[100 = 0]
[100 116 103 110 116 114 104  99  81  41 101  75  14  87 126  96  74  93
  81 108  88  99  82 125  91  89  87 102 144 132 118 102 103 111 110 120
 100 148  99 101 109  91 120  91  78  89 105  93  80  95  88  93 129  95
 115  63  89  92  92  91  68  96  93 146 109  97 113 122  84  80 113  85
 114  73  81 115  59  95 125  96  81  69 103 104 103  88]  15
[ 97 100 118 123 118  68  93 107 104  97  97  94  82 111  98  90  74 102
 100 107  92  93  88 124 111  74  93 106  74  88 104 100  97  94 111 104
  90 111  99  94  91 102 101 114  54  96  91 112  98 103 114 120  33 103
 112  85  95  98  82 106  95  59 100  67 110  98  99 100  87  94  62 107
  98 127  97 110 130  91 111 101  99 104 111  97 110 117]  8
[ 99 126 115 119 119  77  98 116 141  79 102  93  67  91 113  95  81 100
  99 111  79  97  75 115 108  90  93  89  64 116  96 105 102  95 105 118
 110 116 100 109 109 105 109 114  80  91 103 100  99  99  93 137  94  97
  91  85  89 100  85  95  77  95 107 128 119  91 106 120  80 100 101 120
  99 109  98  95  83 105 109  98  79  39 107 109 107 119]  3
[105 106 112 127 112 100 110 102  77  46 103  92  70  76  88 106  83  95
  83 101  92  99  79 115 118  82  95 114  92 120 107 102  87  96 102 101
  89 110 106  98 136 103 106 117  39  93  96  97 105  97  90 111 113 101
 115  77  91 105  83  98  71  59 102 104 114  96  96  98  92  66  66 112
 103 104  50  95  98 102 122 103  87 123  96 108 102 123]  1
[ 99 122 100 112 118 134 103 109 137  74 108  81  38  89  91 109  95  90
 100 106  78  97  70 110 101  77  94 104  91 131 103 101  97  94  88 106
  93 103  99 108 132 100  95  98  62  95 106 116 114  95  84 122  95 101
 104 102  88  97  92  99  83  55 100 139 117 103 103 120  78  19  85 118
 102  91  96  71  66 102 104  96  83 121 102 106 106 112]  1
[124 113 101 122 106 130  86  90  86  20  83  66  61  93 117  95  90 112
 110 103  71  89  98 124  94  90 101  81 137 134 110 101 107 101 106  94
  95 108  97  88 110  85 125 105  63  97  89  94 100  96 114 161 122 101
 117  77 105 100 119  87  91  78  98 101 100  91 115 113  90  74  97  97
 111  97  66 120  82  89 114  99  89  84 106  95 113  91]  15
[103 104 113 114 106 140 109 102  69  16  94  92  76  85  71 109 111 102
  78 103 103  96 104 116 112  88 100  97  90 115 113 100  89  96 110  98
  89 107 106  99 135  99 127 120  59  98  92  91 118  98  95 132 104 103
 113  70  97 105  90 102  78  68  98 129 106  88  92  88  92  87  70 116
 104 102  41  97 109  99 119 102  97  80  97 103 102 108]  0
[ 94 101 104 117 110 120 112 117  74  80  95  90   9  89  86 127  65 101
  82 110 100  94  90 112 113  56  85  95 127 104 115 100 103  93 101 107
  86 126 105  98 101  95 131 116  68  91 104 106 108 102  88 107  95  98
 111  80  98 103  76 109  83  69  95 123 101  85  98 105  96 111  65 105
 101  86  83 120 140  91 109 102  89 110 107  96 102  98]  6
[108  99 112 143 104  85  99 114  72  87  91  81  82  84 107 123  59  92
  79 109  79  84  96 110 112  60 100 117 115 108 104  94  98 101 124 104
  82 111 101  86 128 103 102  97  52  91  92  97  89 102 101 107 105  99
 101  93  95  98  98 113  78  85  99  96 106  98 104 114  85  71  79 111
  98  89  66 119  78  99 115 102  91 122 104  98  97  95]  11
[103 121 104 125 117  61  95  92 117  81  96  73  72  69 104 103  93 108
 115 107  89  94  73 112  95  82  88 111 120 115  97  99  92 106 105 111
 108 109 101  96 118  91  96  91  62  81  96 100 105  98  84 118  93  99
 122  83  85  91  86 101  73 107 101  86 122 104 106 120  78  45 110  89
 106  80  68 110  65 107 120  95  84 143  98 110 109  97]  10
[104 127 108 106 117  61 100  98  98  42 100  91  56  80 105  91  63  97
  95 109  77  96  76 137 103  91  84 107  93 106 108 107  98 103  81 117
 100 128 105  99  94  88  94 115  80  84  97  88  89  93  80 106 103  98
 113  59  91  98  83  92  72 105  95 105 113  97 109 120  87 118 116 107
 108  76  65 134  85 103 106  98  75  88 101 104 114  95]  14
